Here is a tiny trained network, its code and every weight. The questions are about switching its units off for an input and a class, where a switched-off unit gives its printed mean instead of its output.

import numpy as np


def w(rows, s, z=0):
    codes = np.array(rows[::2]) - 128.0
    scale = np.full(codes.shape[1], s)
    scale[-1] = z or s
    return codes * scale


def f(y):
    return np.maximum(y, 0)


def log_softmax(a):
    a = a - a.max(-1, keepdims=True)
    return a - np.log(np.exp(a).sum(-1, keepdims=True))


def net(x, mask):
    res = np.array(x, float).reshape(1, 8) / 4 @ E
    y = f(res @ A[0][:, :-1].T + A[0][:, -1])
    res = res + np.where(mask, y, B[0][:, -1]) @ B[0][:, :-1]
    return log_softmax(res[-1] @ U[:, :-1].T + U[:, -1])


A, B = {}, {}
E = w([
[130,112,169,31,127,30,141,51,132,76,126,159],'x0',
[127,57,25,85,128,167,116,84,125,139,134,137],'x1',
[135,75,116,182,132,40,124,121,123,228,136,163],'x2',
[128,204,55,119,130,77,136,150,125,132,124,103],'x3',
[128,119,136,59,131,136,123,222,126,159,125,172],'x4',
[134,128,126,129,123,126,130,126,125,128,127,128],'x5',
[121,191,137,113,135,162,148,80,131,177,133,170],'x6',
[126,137,87,180,126,126,138,139,129,47,129,253],'x7',
],0.007)
A[0] = w([
[136,137,101,162,126,122,129,138,129,82,138,198,25],'neuron 0',
[130,221,27,108,129,52,139,153,133,126,123,87,45],'neuron 1',
[147,86,64,103,146,158,129,101,117,132,117,131,54],'neuron 2',
[111,80,46,102,112,152,126,96,139,139,112,126,46],'neuron 3',
[133,163,114,86,117,188,123,127,140,64,140,98,43],'neuron 4',
[127,159,134,90,130,190,143,129,114,61,121,103,57],'neuron 5',
[139,130,142,26,131,131,141,238,129,168,124,197,43],'neuron 6',
[121,36,113,155,130,86,124,195,128,42,134,59,51],'neuron 7',
[126,143,111,159,119,135,127,137,128,68,125,231,14],'neuron 8',
[119,180,64,121,144,92,110,133,106,120,132,102,78],'neuron 9',
[108,117,148,67,138,83,128,88,129,104,123,136,25],'neuron 10',
[140,55,116,153,126,72,114,195,126,51,131,59,54],'neuron 11',
[128,171,141,84,121,189,130,137,129,57,129,110,42],'neuron 12',
[122,121,158,33,116,33,124,69,130,83,118,153,27],'neuron 13',
[123,108,132,60,127,141,118,242,119,162,134,175,56],'neuron 14',
[124,157,132,101,128,171,124,129,124,77,128,108,42],'neuron 15',
[126,228,146,100,131,186,128,44,139,213,140,201,49],'neuron 16',
[121,79,58,105,127,156,125,99,130,134,137,127,51],'neuron 17',
[118,198,221,181,120,85,134,159,129,117,115,120,53],'neuron 18',
[133,130,123,184,143,126,144,72,134,107,135,94,66],'neuron 19',
[133,131,109,174,127,175,130,157,123,152,128,114,31],'neuron 20',
[134,115,152,73,129,116,114,129,127,177,134,5,22],'neuron 21',
[128,131,114,213,132,221,131,190,135,172,136,116,22],'neuron 22',
[112,147,88,204,120,197,109,179,132,160,125,103,37],'neuron 23',
[118,88,66,94,131,155,119,100,136,135,124,132,52],'neuron 24',
[132,134,113,197,128,125,113,54,124,100,134,88,64],'neuron 25',
[124,203,147,110,134,180,152,58,118,197,129,187,59],'neuron 26',
[126,157,136,93,127,169,129,150,130,53,139,98,66],'neuron 27',
[118,180,229,179,131,100,130,169,129,116,123,128,25],'neuron 28',
[130,122,152,89,126,138,129,120,126,178,128,45,10],'neuron 29',
[128,33,215,142,142,195,130,96,131,127,129,168,51],'neuron 30',
[131,81,132,176,122,47,130,108,126,219,136,159,6],'neuron 31',
[127,138,121,227,117,125,137,17,126,90,119,59,33],'neuron 32',
[127,179,70,119,128,81,129,154,134,129,132,104,73],'neuron 33',
[131,78,20,84,132,178,121,80,119,149,132,141,56],'neuron 34',
[139,114,140,134,121,146,108,124,122,109,126,121,87],'neuron 35',
[117,126,166,82,118,132,135,98,132,214,121,22,43],'neuron 36',
[128,140,81,198,123,109,135,137,126,52,121,244,20],'neuron 37',
[124,121,139,69,122,143,123,199,137,154,126,158,63],'neuron 38',
[121,34,235,144,131,200,120,105,130,130,125,162,34],'neuron 39',
[136,123,149,77,123,82,129,95,129,106,131,146,24],'neuron 40',
[142,194,218,170,136,89,130,163,126,129,130,131,36],'neuron 41',
[127,142,99,185,129,179,129,160,129,158,121,110,18],'neuron 42',
[121,201,53,107,139,76,134,155,137,130,118,110,57],'neuron 43',
[129,150,133,99,127,173,132,126,134,85,120,105,55],'neuron 44',
[130,137,163,52,137,59,134,78,137,100,142,159,39],'neuron 45',
[133,85,113,192,123,34,128,137,129,232,134,180,30],'neuron 46',
],0.012,0.02)
B[0] = w([
[124,130,127,172,182,163,135,129,140,116,131,195,141],'neuron 0',
[121,110,148,177,36,183,124,128,117,128,165,118,205],'neuron 1',
[119,142,109,84,135,118,139,144,150,145,166,108,149],'neuron 2',
[125,139,121,75,132,106,116,154,132,108,170,115,158],'neuron 3',
[135,119,139,109,155,179,130,109,137,126,87,82,173],'neuron 4',
[135,125,130,108,141,163,133,118,129,137,81,85,194],'neuron 5',
[131,124,132,121,121,88,126,12,122,141,129,134,215],'neuron 6',
[128,137,133,118,86,71,139,184,143,132,65,185,181],'neuron 7',
[134,120,127,170,198,152,130,134,111,133,156,210,168],'neuron 8',
[133,103,150,163,90,152,139,120,133,135,156,127,168],'neuron 9',
[130,114,111,184,156,79,135,154,124,109,129,82,144],'neuron 10',
[132,131,112,109,80,71,117,183,117,129,73,172,177],'neuron 11',
[125,130,133,99,145,172,119,122,119,127,78,90,184],'neuron 12',
[135,128,129,204,181,87,133,148,127,132,125,60,255],'neuron 13',
[116,129,120,116,116,90,138,44,147,122,111,147,200],'neuron 14',
[155,139,138,121,154,178,138,132,117,115,100,95,139],'neuron 15',
[127,124,121,127,71,76,125,185,126,115,67,185,211],'neuron 16',
[126,141,134,80,134,114,130,145,137,126,176,117,154],'neuron 17',
[126,91,95,50,127,119,126,155,135,140,190,113,194],'neuron 18',
[126,125,127,115,121,111,137,58,132,137,120,138,147],'neuron 19',
[133,133,115,196,159,82,129,138,121,144,130,83,136],'neuron 20',
[123,129,121,143,197,163,133,116,132,127,161,213,200],'neuron 21',
[135,114,114,207,172,84,129,142,126,121,127,72,200],'neuron 22',
[117,104,144,197,177,80,138,130,129,114,126,91,198],'neuron 23',
[120,125,111,77,139,107,135,146,121,120,161,116,150],'neuron 24',
[130,126,141,109,109,91,114,55,128,121,116,149,171],'neuron 25',
[138,112,120,122,80,78,120,170,138,131,70,169,190],'neuron 26',
[139,126,122,100,144,153,130,135,120,160,70,106,200],'neuron 27',
[115,147,118,49,149,96,132,154,147,129,187,93,156],'neuron 28',
[131,120,122,149,205,154,138,138,145,138,152,214,140],'neuron 29',
[115,148,120,180,45,187,122,143,124,138,168,120,192],'neuron 30',
[135,144,123,101,163,195,133,132,139,111,29,69,159],'neuron 31',
[127,131,122,105,108,86,132,3,119,139,116,132,193],'neuron 32',
[126,145,134,148,67,153,116,117,133,114,145,125,162],'neuron 33',
[128,142,159,59,132,92,127,159,127,127,187,98,236],'neuron 34',
[133,132,130,132,126,143,109,133,96,146,124,123,130],'neuron 35',
[129,136,124,145,179,173,130,143,129,110,142,223,233],'neuron 36',
[120,117,128,129,203,189,132,116,144,145,151,224,231],'neuron 37',
[132,117,124,105,126,109,122,59,122,107,129,132,163],'neuron 38',
[130,106,119,181,39,182,129,124,130,127,186,110,183],'neuron 39',
[119,124,130,188,160,68,120,135,129,132,143,84,134],'neuron 40',
[119,117,123,61,136,120,127,154,138,95,206,109,164],'neuron 41',
[132,103,117,204,157,90,121,146,126,136,131,63,141],'neuron 42',
[131,120,122,158,60,169,116,128,127,156,156,130,173],'neuron 43',
[137,137,125,129,140,162,132,139,118,116,94,101,146],'neuron 44',
[115,118,110,194,161,101,127,143,130,125,140,79,213],'neuron 45',
[140,144,143,81,136,205,129,131,114,111,47,72,217],'neuron 46',
],0.031,0.0037)
U = w([
[137,116,146,245,223,64,128,154,128,139,144,45,110],'0',
[136,149,156,156,238,187,125,134,143,148,157,223,103],'1',
[167,161,175,86,165,210,107,134,117,132,38,39,101],'2',
[117,137,142,47,142,72,101,171,165,137,233,77,108],'3',
[133,115,148,160,138,106,110,121,143,146,129,124,255],'4',
[131,140,156,143,124,61,105,1,130,161,117,131,107],'5',
[126,108,178,212,47,183,92,146,135,166,182,100,111],'6',
[147,137,140,154,106,48,99,215,142,145,47,179,109],'7',
],0.0043,0.02)

Each question gives the input, the list of numbers given to net, and the class t.
The units are the neurons (one row each of A and B). Each row of codes is followed by its name. A weight is (code - 128) times the scale printed after its matrix; where a second scale follows, it is the last column's (A, B and U).
mask holds one flag per neuron, in row order. A switched-off neuron (its flag False) gives its mean, the last column of its row in B, instead of its output. The means were averaged over made-up inputs and are rounded, as every weight is.
A unit's drop is (log p(t) with every unit on - log p(t) with that unit switched off) / (log p(t) with every unit on - log p(t) with every unit switched off).
The circuit of an input: a set's keep is (log p(t) with only the set's units on - log p(t) with every unit switched off) / (log p(t) with every unit on - log p(t) with every unit switched off). Starting from the 12 units with the biggest drops (on a tie, the unit counted first), units are removed one at a time, each time the one whose removal leaves the highest keep (on an exact tie, the one counted first), for as long as the keep stays at least 0.8.
units of the circuit, in order: the units of the circuit, biggest drop first
k most important neurons: the k neurons with the biggest drops, biggest first
drop when u is switched off: that unit's drop, to one decimal
input [0,-6,3,2,3,-5,-8,-6], class 7: units of the circuit, in order => (neuron 11)
input [1,-4,7,6,-8,3,8,-4], class 5: 3 most important neurons => (neuron 32; neuron 25; neuron 19)
input [-6,-1,-5,-5,7,6,0,1], class 5: 2 most important neurons => (neuron 14; neuron 6)
input [-4,4,-5,3,5,4,6,5], class 7: 3 most important neurons => (neuron 16; neuron 26; neuron 32)
input [-4,4,3,-6,-4,-4,5,3], class 6: units of the circuit, in order => (neuron 30; neuron 39)
input [4,2,-4,-6,7,2,2,-3], class 5: units of the circuit, in order => (neuron 6; neuron 14)
input [-7,4,-6,3,2,6,5,-6], class 0: 2 most important neurons => (neuron 23; neuron 22)
input [6,-3,7,-1,-3,5,-1,3], class 2: 2 most important neurons => (neuron 46; neuron 31)
input [-3,5,-7,-7,-2,6,5,-3], class 2: units of the circuit, in order => (neuron 5; neuron 4)
input [-7,-3,8,0,4,-3,0,8], class 1: 2 most important neurons => (neuron 37; neuron 8)
input [7,-7,-7,1,-6,-3,2,-2], class 0: 3 most important neurons => (neuron 13; neuron 45; neuron 46)
input [-7,-3,-1,5,8,-6,0,-1], class 5: units of the circuit, in order => (neuron 14; neuron 6)
input [-5,4,4,-2,-3,-1,6,-5], class 7: 2 most important neurons => (neuron 16; neuron 26)
input [-3,1,8,3,-6,1,-4,6], class 2: units of the circuit, in order => (neuron 46)
input [6,-8,-2,5,5,0,-7,-8], class 1: 4 most important neurons => (neuron 21; neuron 36; neuron 29; neuron 34)
input [-3,-8,0,-8,-5,-3,4,-2], class 3: 3 most important neurons => (neuron 28; neuron 18; neuron 41)
input [-6,3,-5,-7,4,3,-6,-5], class 6: 2 most important neurons => (neuron 39; neuron 30)
input [-4,5,6,-6,-4,-3,3,6], class 1: 2 most important neurons => (neuron 37; neuron 1)
input [6,-8,0,-8,-1,6,-2,-3], class 3: 3 most important neurons => (neuron 28; neuron 18; neuron 41)
input [4,7,5,6,2,2,0,0], class 3: most important neuron => (neuron 34)
input [-8,-6,-4,1,-5,8,-6,7], class 0: 2 most important neurons => (neuron 22; neuron 23)
input [7,-8,5,-3,8,-7,-8,1], class 3: drop when neuron 41 is switched off => 0.6
input [-8,0,6,0,-2,-6,-4,-5], class 0: drop when neuron 8 is switched off => 0.0
input [5,-5,-5,-1,-1,-1,5,-4], class 0: drop when neuron 32 is switched off => 0.1
input [-6,-4,-3,2,-8,2,-5,3], class 5: drop when neuron 32 is switched off => 0.4
